Each row was made from one small tree. Brackets hold a mark, then the marks that hang from it, in alphabetical order. Every link used is in the known rows. Write each row's tree.
Known rows
(bupel (levupi (kuzam (gidub fezi lodu)) (sizasuk fifez))): [ 14.9 -22.3  21.7  22.1  -6.8  15.7 -10.8  -2.5  -9.7   6.1  16.1  19.6
  -0.3  14.9  -7.7 -31.2 -17.0  10.1 -24.7  20.3 -18.1   1.0 -29.6  26.6
  39.2   5.2 -35.1 -25.1 -27.8  -2.3   2.4 -36.1  26.2  24.6 -25.2 -42.5
 -16.7  16.2  17.3 -41.6  28.7 -10.6   7.2]
(kovi (rubi (bupel levupi) zefi)): [ 17.6  36.0  30.3  37.1  -4.5  27.2  24.5 -33.1 -21.4   9.7 -39.2  23.0
  23.1  -7.5   0.4 -21.3  -0.5   9.1  -5.7  24.2 -32.6  -7.2 -11.3 -11.3
 -26.1   6.2  22.9  -9.2 -20.3  13.2   1.4  -3.2 -51.2  12.2  -6.3   6.5
 -28.8  -1.2  -8.9 -47.3  21.0   3.1   4.5]
(rubi (bupel (levupi gidub (zefi fezi)))): [  1.4  13.0  17.3  28.7   2.7  58.7   6.4 -27.3 -17.1 -10.9   4.9   2.8
   7.7   3.9 -25.6 -26.8  16.0  20.4 -20.1  -2.4 -34.0   1.1  -8.0   1.0
   2.9  16.2  27.0 -12.6 -39.3  -0.8  20.6 -49.7 -40.7  36.6 -14.4 -17.4
 -27.2   6.9   9.5 -30.0  10.8  -9.2   8.5]
(lodu (levupi (kuzam fifez) sizasuk zefi)): [  8.6 -21.5   1.6  20.2  -4.9  55.9   5.3 -11.3  -3.2   5.8 -25.2  24.0
  -1.7  12.6   2.2 -22.2 -11.3  19.9 -26.1  14.5 -18.2  28.3  -1.3  -5.9
  35.2   6.1 -26.8   1.1 -19.5 -11.5  -3.4 -15.2  26.4  22.7 -37.3 -39.8
  11.5  32.4   8.6   3.4  16.5  -0.2  -2.0]
(sizasuk (fifez rubi) levupi): [ 22.7   8.7  16.3  10.9  17.7  36.0   7.0  -8.0 -15.0  15.6  -3.9  17.8
  40.7  15.0   0.3 -15.3 -31.0  16.7   7.1  11.5 -17.8  -1.7 -11.7  -2.8
 -14.0   1.3  -2.9 -10.4  -1.3  -3.3 -18.3 -22.2 -55.6  23.6 -10.4  20.0
 -21.6 -12.9  18.2 -55.9  44.9 -42.8  14.7]
(fezi (rubi bupel) zefi): [  9.6  13.0  37.3   7.2  13.7  58.7 -18.8 -21.3 -25.4   1.6 -20.8  -1.6
  29.3 -20.3  -8.5 -21.0 -12.4  19.5  15.6  20.5 -37.0 -18.5  -8.3   4.8
 -19.1 -17.4  14.4 -24.6 -15.4  -2.3   6.9  13.2 -36.9  30.9 -27.5  26.0
 -25.4 -18.9   7.6 -22.5  -2.2 -16.0  24.3]
(fifez (rubi bupel) (sizasuk (levupi gidub zefi))): [  4.2   6.7  10.3  19.6  42.0  48.1   5.5 -19.8 -12.1 -13.1  -0.7  11.7
  36.8   1.5 -21.4 -21.7  -5.6  14.0  13.5 -12.0 -25.0   3.1   3.0   4.5
  -9.3   0.6   7.6 -13.0 -21.7   6.5 -13.9 -31.4 -27.7  24.8 -33.5  -8.3
 -30.4 -12.8  39.1 -23.6  48.0 -49.3  23.9]
(sizasuk fifez (levupi (gidub kuzam) zefi)): [ 26.6 -24.9  11.0   8.6  25.8  45.0  27.4  -8.6   5.6   3.5  20.3   0.4
  38.2  13.8 -24.0 -14.4 -24.8  37.3  -0.8  -4.6 -31.7  -7.3  -2.8   3.3
  17.7  10.8 -16.3 -19.0 -24.7 -19.7  -6.8 -51.8 -12.3  26.5 -29.4 -35.0
 -26.1  11.5 -17.9 -17.9  24.9 -30.8   4.4]
(rubi (bupel (levupi sizasuk)) kovi (zefi fezi)): [ 14.6  41.7  29.5  31.4  -8.3  54.0   7.7 -17.8  -7.0   0.5 -32.4  11.4
  10.2  -6.0 -26.7 -36.6   0.9 -18.3   2.4  25.3 -43.7  -2.7 -24.6   1.2
   3.9   1.8  18.5 -12.5 -17.3  18.9  15.6 -38.0 -25.4  31.3 -16.6  17.7
 -32.7  -1.3   7.3 -24.8  -2.1  -5.8   8.0]
(sizasuk (levupi (zefi fezi))): [  9.0   5.4  17.9  14.8   2.8  55.1   2.1  -5.8 -17.7  -2.8   5.0  12.0
  31.1   6.9 -13.5 -22.3  -9.6  29.5 -20.4   5.1 -32.3  18.4  -3.7   0.4
  -1.7   1.5   2.8 -10.7 -20.8 -14.9  -9.0 -56.0 -54.0  42.6  -8.2 -18.1
 -19.3  12.8   4.9 -66.1  13.4 -28.9   2.6]
(fezi (rubi (bupel (levupi gidub sizasuk)) kovi) zefi): [  6.5  10.9  36.6   3.7  16.9  59.4 -22.1 -23.1 -15.2 -12.5 -23.3  -6.6
  19.3 -17.8 -40.9 -26.6  -7.9   8.6  10.8   3.7 -45.2 -35.4 -26.6   0.9
  14.2 -13.6  12.9 -11.7 -13.6  24.0  29.1 -15.4  -9.8  22.0 -50.6  -1.8
 -33.4 -33.0  16.1  23.1  -3.3  -2.5  32.9]
(bupel (levupi (gidub (kuzam fifez) zefi) sizasuk)): [ -4.8  -9.2   6.4  28.0 -17.6  24.6  10.1 -15.5  -4.1   2.7  16.7  17.7
 -12.6   8.8  12.9  -6.2 -26.9   6.3 -17.6  21.0 -23.1  -4.6 -14.2  21.2
  29.0  11.7 -15.2 -20.2 -36.5  -9.3  13.4 -24.1   9.5  25.9 -25.3 -33.8
 -28.8  22.0  -3.3  -9.9   5.2  -5.5  15.7]
(zefi (fezi (rubi (bupel (levupi sizasuk))))): [ -3.9  14.4  23.5   3.6 -15.5  54.2 -23.9 -10.1 -28.8  -8.5 -21.7  21.0
   4.4  -4.2 -18.4 -36.0  -0.1  -3.2 -20.5  13.3 -26.8  -6.2 -13.2   2.8
   4.5  -9.4   6.9 -12.1 -20.1  19.1  11.7 -12.6 -41.1  33.5 -21.6   1.0
 -20.6 -15.4  31.9 -53.2   8.1  -0.1  24.7]
(zefi (fezi (rubi (bupel levupi) kovi))): [  6.5  34.8  34.1   7.2  -8.5  59.3 -10.3 -25.8 -28.7  -2.1 -24.7  11.7
   7.5 -10.9 -14.2 -36.9  -6.8 -17.7   1.2  24.2 -34.5 -15.8 -26.3  10.1
  -6.2  -4.2  34.2 -14.6  -5.9   9.7  19.7 -28.0 -46.8  34.7 -17.8  34.2
 -28.4 -11.7   8.3 -47.3  -6.1  -0.9  19.7]
(lodu (levupi gidub (kuzam fifez) zefi) sizasuk): [  6.6 -20.7   6.9  17.8  -6.9  56.2  -1.2 -26.6   0.1  -7.4  -9.8  18.3
 -19.0  19.6  -8.2 -16.7 -10.4  26.3 -29.5   1.6  -1.1  24.2   8.0   0.8
  39.3  24.7  -4.3   4.4 -34.1 -21.2   5.1 -31.3  31.7  32.2 -44.2 -47.9
   9.6  35.7  13.8  11.4   3.5   6.3   1.0]
(zefi (fezi (rubi (bupel (levupi (gidub lodu)))))): [ -1.2   9.0  41.8   7.4 -22.7  48.0 -16.9 -28.6 -34.0 -19.0   6.2   7.0
   5.4  -3.5 -21.8 -21.0   1.2  13.5 -13.1   4.4 -15.0 -12.9 -18.7  20.2
  15.5   4.7  21.8 -27.6 -27.0   1.5  20.0 -35.1 -30.9  40.3 -26.1   2.1
 -45.7  -8.6  15.2 -55.3   4.6  -3.0  16.3]
(gidub fezi (kovi (rubi zefi))): [  7.2   5.4  32.5  49.4 -23.8   7.9  -1.7 -32.0 -26.9  13.5 -21.2  29.3
  19.4  -8.0  23.5  -7.2 -22.1  19.1 -12.1  31.4 -14.2   1.5  -8.9  15.8
  -5.9   1.3   5.1 -30.7 -23.5 -18.3 -14.5 -41.4 -16.3  23.4  -3.6 -11.1
 -26.3  13.1   4.2 -63.5   4.9 -13.6   6.8]
(rubi (bupel levupi) kovi zefi): [ 22.3  44.9  34.0  37.1   1.2  39.8  19.4 -29.9  -7.6   6.0 -30.9   6.9
  20.0  -4.8  -9.5 -23.9  -4.5 -10.7  17.6  34.7 -43.1 -13.4 -32.1   0.3
 -21.4   8.8  34.8 -12.8 -12.2  14.7  20.1 -25.3 -33.0  15.9 -10.3  34.1
 -36.8  -2.2 -21.0 -14.5   2.3  -2.2  -1.1]
(kuzam (gidub fezi kovi) (sizasuk levupi)): [ 11.9   0.1  13.0  13.8   1.4   3.6 -21.4   3.8 -21.4 -16.5  22.6  24.6
   3.2   1.7  10.2 -32.4 -46.0   5.7   2.4  40.7 -35.7   4.6 -30.7  18.2
   9.2   3.2  13.2 -17.0 -19.9 -17.7 -20.4 -67.9  13.5  27.2 -10.0 -30.0
 -19.0  15.2  21.4 -69.2  11.8 -32.9  26.7]
(zefi (fezi (rubi (bupel (levupi sizasuk)) kovi))): [  3.5  25.4  31.2   6.1  -9.3  59.4 -18.9 -17.1 -23.8  -3.7 -30.9  17.7
   5.6 -10.2 -23.2 -41.0  -7.0 -17.2  -6.3  20.2 -36.5 -12.6 -25.4   5.1
  10.7 -11.5  14.1 -12.6  -7.2  20.0  16.0 -24.9 -31.4  32.7 -29.4  15.3
 -24.3 -15.7  23.2 -32.5  -1.8   0.9  23.4]
(fifez (rubi (zefi fezi)) sizasuk): [ -7.7  36.3  21.4  30.9  -3.6  51.8   1.3 -14.9 -23.1  -3.8 -21.0  19.4
  16.0   8.0  14.3 -10.8  -9.3  -9.2 -11.1   7.7 -19.1  11.4  12.2  17.7
 -28.3 -11.2   7.5 -22.0 -19.3  -2.8 -16.6 -21.8 -39.3  49.5 -10.4  36.3
 -34.4   1.9  48.7 -89.4  22.9 -44.8  23.3]
(fifez (rubi bupel) sizasuk): [  2.7  30.5  17.7  31.6  11.4  41.8  -1.5 -21.3 -22.9   5.4 -21.0  30.8
  16.6   2.4  20.5 -19.3 -12.2  -3.0   8.9  22.6 -19.9   4.1   1.5  12.5
 -33.9  -8.6  15.0 -28.0 -15.3   5.4 -15.7   7.6 -40.4  26.2 -14.4  39.0
 -27.7 -12.3  41.1 -53.1  37.6 -36.8  23.2]
(kovi (bupel (levupi sizasuk)) (rubi (zefi fezi))): [  2.5  36.1  25.0  33.2 -23.7  40.1  20.1 -29.7 -28.3   3.4 -32.8  39.3
  11.6   0.1  -2.3 -14.7  -5.3  24.5 -50.5   8.1 -29.3   2.0  -0.7  -7.1
   3.9   0.7  -8.9  -0.9 -13.3  13.1 -10.6 -19.3 -34.9  32.2  -1.0 -32.2
 -27.7  -4.9  25.6 -78.0  19.2   8.4  18.0]
(kuzam gidub (sizasuk levupi)): [ 18.8  18.7  19.4   1.7  15.1  27.9  -1.1   9.0 -14.6 -15.8   5.9  17.2
  13.2   9.8   7.2 -30.1 -40.6  14.2  -3.7  32.8 -48.9   6.6 -21.5 -11.5
  -7.1  -2.7  10.9  -5.8 -12.4 -10.6 -23.2 -38.2 -14.8  28.4 -19.1 -10.3
 -16.4  12.7  11.6 -67.4  26.8 -24.4  21.1]
(fezi (rubi (bupel levupi) kovi) zefi): [ 12.0  28.6  36.3   7.5  13.8  54.2 -14.0 -28.1 -24.2  -0.4 -26.3  -2.1
  22.9 -21.5 -21.3 -27.9 -10.4  -0.9  19.8  22.1 -47.8 -33.1 -30.1  11.3
 -16.3 -13.2  30.8 -11.1  -4.9  17.1  28.6  -2.1 -36.1  22.0 -27.4  28.0
 -33.3 -25.7  -3.9  -6.2 -11.8  -5.6  25.1]
(lodu (sizasuk fifez (levupi gidub zefi))): [ 20.6 -14.9  18.5   7.4  23.4  43.4  -3.0 -12.6   2.6   2.4  15.0   4.6
  27.9  19.5 -36.4 -18.9 -20.8  36.1 -15.9 -10.7 -18.5  -1.1  -3.6  -2.4
  11.2  15.8  -4.2  -4.0 -29.7  -8.0  -5.8 -55.5 -20.7  33.3 -37.3 -41.1
 -15.3   9.4  10.6   1.9  21.3 -20.1  12.9]
(levupi (gidub fezi lodu) sizasuk): [ -1.7 -18.0  37.5  39.5 -27.3  24.8 -20.7 -15.0 -18.2  -4.8  13.8  26.7
  12.4   5.5   5.1  -5.0 -12.6  32.9 -26.3  14.6  -5.6   9.1 -14.3  20.0
  36.8   0.2 -23.8 -45.1 -37.6 -11.8  -4.5 -51.9  -2.0  30.1 -32.6 -35.1
 -31.5   6.8  16.8 -38.9  16.5 -16.9   3.6]
(kuzam (gidub (kovi bupel) (zefi (fezi rubi))) sizasuk): [ -4.1  16.8  28.6   3.8  -6.3  29.6 -16.2 -36.4 -38.1 -10.1  27.1  12.3
 -26.1  -4.7  14.2 -19.9 -52.0  13.4 -14.8  34.4 -46.0  -7.0 -17.7  39.5
  12.9  -8.7  11.0 -16.5 -12.6 -34.2 -15.3 -41.7  30.1  55.9 -11.1 -20.0
 -32.9  20.7  42.1 -66.3 -14.6 -16.3  43.4]
(levupi (kuzam (fifez sizasuk))): [  2.9   5.9  14.3  21.8  -7.7  46.3   1.3   0.7 -11.2  10.4 -17.7  22.6
   4.5   7.7  40.8 -18.3 -24.8   0.5 -14.4  28.6 -15.5  10.7  -2.7   6.0
 -15.1   1.7  -4.9 -24.3 -14.1 -15.5 -13.8   5.6   1.6  36.6 -19.5  18.5
  -9.5  18.5  15.3 -33.7  25.1  -9.6  17.8]
(kovi bupel (rubi zefi)): [ 14.8  34.8  37.6  41.0  -7.7  35.6  30.6 -41.8 -25.4  15.6 -34.0  31.5
  28.2  -3.2  22.7  -0.4 -19.8  39.4 -25.2  22.4 -28.0  -0.5   1.1 -11.9
 -18.1   1.2  -2.4 -14.2  -6.4  -9.8 -23.3  -3.6 -33.1  24.3  -2.2  -3.2
 -27.6   0.7  -0.5 -63.8  23.5   3.4   7.0]
(bupel (levupi (kuzam fifez) sizasuk)): [  3.9  -4.6  10.4  24.3 -19.4  38.3  -2.1   0.1 -10.5   5.9 -19.9  24.7
  -3.6  12.3  21.6 -20.7 -14.9   9.5 -27.9  25.3 -20.1   7.7 -19.3 -11.7
  10.8   6.8 -15.0  -3.3 -17.0   4.6   8.0   3.9   0.3  22.5 -15.5 -13.1
  -4.9  10.5   7.5 -21.1  23.5  10.4   7.5]
(kuzam fifez (gidub lodu zefi) sizasuk): [  6.7  15.5  29.2  29.1  -2.5  14.2  -2.2 -19.5 -18.1   4.0  28.3  10.1
 -13.3  -0.5  35.7 -19.0 -50.6  -2.5   1.7  51.5 -41.2   8.5 -30.9  26.7
  10.2   0.4   3.0 -24.3 -24.8 -35.0 -14.7 -24.7  29.1  42.1 -28.0  -0.5
 -32.3  54.6   2.2 -29.9   6.0 -21.4  22.4]

Which tree is each row?
[ 31.1  -7.7  11.5   5.5   9.1  18.6  33.6  -6.7  -2.0  14.3  31.4  14.4
  11.1   4.4   3.3 -21.6 -52.4   7.7  13.3  34.2 -43.7  -2.3  -9.5  30.5
   9.6  -3.6 -12.2 -21.5 -22.6 -24.0 -18.5 -33.8 -11.1  29.6 -16.6 -25.4
 -31.3  24.9 -15.6 -36.5   3.8 -44.1  14.5]  (gidub (kuzam (sizasuk fifez levupi)) zefi)
[  5.0  -6.7   2.1  16.3 -19.0  65.3  -4.0 -19.5  -8.5  -0.8 -14.6  27.1
 -25.2  15.0  -5.9 -30.7  -7.8   8.8 -36.1  11.2  -3.9  37.2  12.8  11.6
  33.6  18.3  -2.3   5.5 -30.2 -23.6  -0.1 -31.0  12.2  48.0 -26.9 -34.4
  13.6  44.3  22.9 -28.9  -9.4  -0.9   2.4]  (lodu (levupi (kuzam fifez) (zefi fezi)) sizasuk)
[ 12.2   0.0  26.0  10.7   2.1  24.9  12.0 -13.4 -12.5  -8.5  29.6   7.5
   8.6   4.9   0.8 -10.4 -37.2  26.3  -1.7  19.7 -37.7   5.1 -12.2  12.2
   9.9   1.7   7.6 -16.7 -29.5 -20.8 -11.8 -54.6 -21.6  32.2 -24.1 -32.9
 -32.7  14.1   3.2 -29.7   8.6 -33.2  15.3]  (kuzam (sizasuk (levupi (gidub zefi))))
[ 12.8 -20.0  22.3 -13.5  28.9  41.3 -17.4   1.7 -17.2 -12.6  17.9  -7.7
  36.2 -17.1 -31.2 -29.2 -33.2   9.5   9.9  -1.9 -32.4 -26.6 -12.7  14.1
  19.9 -13.5  -4.6 -14.4 -22.3  -6.1  -7.2 -47.3  -8.3  35.3 -48.2 -30.0
 -22.2 -14.2  22.2 -20.3   6.2 -44.7  51.2]  (kuzam (sizasuk fifez (levupi (gidub (fezi rubi zefi)))))
[  9.3  27.1  43.7  11.4  10.2  62.4  -7.9 -36.7 -28.9   5.6 -21.1   6.6
  27.8 -17.5   0.8  -6.8 -29.9  28.7   0.4  19.9 -43.1 -26.8 -17.9   9.7
  -8.6 -17.8   5.9 -16.3   9.5  -5.7   3.8  -2.7 -18.3  34.2 -23.3  18.6
 -31.3 -23.7   4.3 -22.7  -9.4  -5.9  27.6]  (fezi (rubi (kovi bupel)) zefi)
[ 14.9  48.1  33.3  38.7  -8.3  38.6  25.7 -38.5 -16.7   5.4 -22.9  18.7
  17.5   4.0   4.9  -4.6 -14.5  12.1 -11.3  27.2 -39.5 -15.2 -29.9   3.6
 -16.8  10.6  18.5  -4.8   0.3  10.4  12.5 -28.1 -23.3  20.3   1.2  12.4
 -38.8  -7.2 -14.8 -34.7   4.6   6.8   3.2]  (rubi (kovi (bupel levupi)) zefi)
[  1.4   4.2  23.0   6.7   3.7  28.8   2.4  -7.4 -11.8  -2.9  24.5  11.4
  20.4   9.6  -2.5  -5.6 -28.7  21.0  -7.5   7.4 -21.4   1.9  -3.1  30.7
  -7.2   3.4   3.0 -31.5 -27.3 -13.0 -12.9 -53.0 -33.6  34.1 -25.7 -20.5
 -36.9   2.4  17.1 -36.9  19.8 -36.4  20.1]  (fifez (sizasuk (levupi (gidub zefi))))
[ 21.5  12.2  14.6  19.4   3.3  35.9   1.8  -7.6  -7.2  18.1 -13.7  20.8
  17.3   9.3 -15.0 -33.5  -9.0   5.1  -6.9  22.5 -31.7 -12.7 -23.6  -2.7
  -6.5   6.2   2.4 -15.6 -20.3  20.8   7.4  -8.6 -34.5  14.7 -17.5   1.1
 -19.9  -8.7   8.8  -6.9  28.4  -4.5  15.6]  (rubi (bupel (levupi (sizasuk fifez))))
[  6.6  27.1  19.2  40.2   4.7  33.8   6.4 -25.8 -14.0  -1.8 -32.0  20.5
  16.8   3.3  -8.7 -18.4   2.7  -3.5   5.8  15.2 -28.3  -1.6 -13.8  -6.6
 -11.1  -2.3   4.2  -2.7 -20.7  28.7   8.1   2.5 -30.3  13.6 -13.1  13.2
 -30.8 -15.6  26.0 -33.6  30.8 -19.6   9.3]  (fifez (rubi (bupel (levupi sizasuk)) zefi))
[ 23.0  34.3  27.6  33.6  16.5  48.9  20.8 -42.4 -17.7  28.6 -16.1  24.0
  25.3   7.9  16.6  -8.7 -35.3  14.8   3.8  23.3 -28.4 -13.9 -19.0   4.6
  -9.5   1.3   1.6 -14.4  14.2  -7.7 -13.1 -12.5 -25.8  26.5  -8.2  36.9
 -27.4 -12.7  16.7 -30.0  30.7 -22.8  18.1]  (sizasuk (fifez (rubi (kovi bupel))))
[ 11.7  20.1  40.7  17.7   5.0  50.2  -2.4 -26.5 -17.8   0.6 -32.0   1.4
  30.1 -11.3  -3.1 -18.1  -9.4   2.7  15.1  24.5 -29.4 -11.1 -10.1  -4.8
 -20.9  -7.7  13.0 -22.1 -15.7  -0.6   1.0  -0.2 -27.9  26.9 -25.3  36.4
 -28.4  -5.8  -1.2 -32.5   7.7  -8.1  10.5]  (fezi (rubi bupel zefi))
[ 13.0  -8.4  10.5  -7.9  12.6  73.5  -9.6 -18.5 -13.1   6.6 -22.0  13.0
  15.0  -0.6 -48.9 -44.4  -3.0   0.6 -12.0  -1.6 -26.2   3.1   1.7  10.3
  30.0  -6.6 -10.9  -8.9 -19.7   2.9  -2.3 -33.6 -11.0  34.6 -49.0 -19.7
  -2.4   8.1  32.9  -9.5   8.3 -16.0  23.1]  (lodu (levupi (sizasuk fifez) (zefi (fezi (rubi bupel)))))
[  7.0   3.0  30.8  31.0 -15.0  26.1  37.0 -54.3 -26.3  10.8   4.8  24.7
  -7.4   4.8  14.1   2.5 -15.8  54.2 -41.0   7.1 -21.7  -2.3   0.1  13.3
  17.5  13.4  -8.4 -10.7 -21.6 -17.2   0.0 -15.4 -16.2  22.5  -3.4 -56.2
 -26.4   2.3   4.2 -40.2  18.6  10.3   3.8]  (kovi (bupel (levupi (gidub zefi) kuzam)) rubi)
[ 19.4  43.9  41.5  40.9  -2.4  48.4  25.0 -38.5 -12.2  11.8 -25.9  15.7
  25.1  -0.6  13.1  -2.8 -23.9  19.4  -1.6  32.2 -38.6  -7.0 -20.1  -0.5
 -13.8   4.1   9.4 -18.2   2.0  -8.3  -4.7 -25.7 -14.8  28.2  -6.0  24.6
 -35.0  -0.5 -13.1 -30.4   4.5  -2.4   1.3]  (rubi (kovi bupel) zefi)
[ 13.9   0.5  29.5  23.3 -14.1  28.8   6.4 -26.5 -15.8   4.7  16.5  23.9
  13.6  19.0 -12.6  -3.4 -18.4  45.3 -36.1   2.4 -17.9 -18.2 -26.3  12.3
  25.4  14.1 -18.8 -20.2 -16.7   9.3   4.7 -31.6   0.7  23.8 -21.5 -39.1
 -43.1 -10.1  13.2 -13.9  32.0   3.3  15.9]  (kovi (bupel (levupi (gidub lodu) (sizasuk fifez))))
[  5.5  37.1  22.7  37.4  16.8  42.4   9.2 -24.7 -14.8   2.1 -29.8  18.7
  24.9  -1.7  10.3 -16.1  -7.3 -11.6  19.0  19.1 -24.2   1.5   2.8  10.3
 -37.5  -7.5  14.0 -23.9 -18.3   8.5 -13.8   4.8 -28.9  27.2 -16.9  44.4
 -35.0  -7.8  34.3 -46.7  32.9 -40.0  19.7]  (fifez (rubi bupel zefi) sizasuk)
[ -2.6  15.8  13.0  33.2   0.2  30.5 -18.5  -1.4 -16.5   6.6  -1.4  20.3
   7.5   0.5  34.1 -26.6 -27.9 -11.3  -9.9  41.3 -19.0   6.9 -22.8   3.5
  -1.0  11.8   4.2 -26.1 -21.4 -23.8 -12.1 -32.4  -4.8  32.5 -16.0  15.8
  -1.9  26.7  11.2 -57.9  22.5 -12.6  24.0]  (kuzam fifez (gidub fezi))
[  1.9  -5.7  -4.6  11.0 -25.3  29.7  -1.4  -9.4  -9.6  -9.3  -0.1  34.5
 -16.1  16.1  20.2  -8.0 -38.4   3.6  -7.9  23.9  -3.4  -1.0  -1.9  37.5
  15.7  20.1  12.5 -31.2 -21.6 -20.0  -5.6 -40.4  39.1  27.2 -29.5 -12.9
 -24.4  20.3  15.1 -28.7   4.4 -13.0  25.2]  (lodu (levupi (gidub kovi (kuzam (fifez sizasuk)))))
[ 15.0  -8.2  26.1  16.6   1.4  46.6  -3.2  -4.7  -2.0  12.5  -3.5   9.3
  21.9  19.0  -5.2 -11.5 -22.7  32.9 -21.0   7.2 -23.1  -7.1  -9.3 -10.7
  11.2   2.7 -15.1 -27.5 -23.5  -7.0  -7.6 -32.9 -16.7  29.3 -35.3  -8.1
 -18.8  -1.0  17.6  -6.0  31.3 -11.0  16.5]  (levupi gidub (sizasuk fifez))
[  5.8 -27.1  18.3  37.0   5.6  25.0 -14.7 -21.1 -14.2  -0.9  13.4   8.3
  -2.4   7.2  11.7 -21.5 -18.3  29.4 -13.3  24.3 -27.5  13.8 -15.6  22.1
  18.6   5.7  -9.4 -24.0 -30.9 -34.6  -2.3 -51.1  35.9  31.5 -11.4 -38.2
  -6.9  31.1  12.8 -39.9   7.8 -17.2  -0.4]  (levupi (kuzam (gidub fezi kovi)) zefi)
[  6.5  24.4  32.8  15.5  -1.1  40.6  -1.4 -26.4 -21.9  -6.3 -28.1   4.7
  22.4  -6.7 -11.3 -20.0   0.0  -4.3   5.4  19.2 -30.5 -19.0 -20.1  -0.6
 -24.0  -1.8  22.0  -8.7 -17.4  18.1  18.2  -2.3 -36.3  18.8 -18.1  23.8
 -31.9 -12.3  -3.6 -37.1   8.0   0.5  12.6]  (fezi (rubi (bupel levupi) zefi))
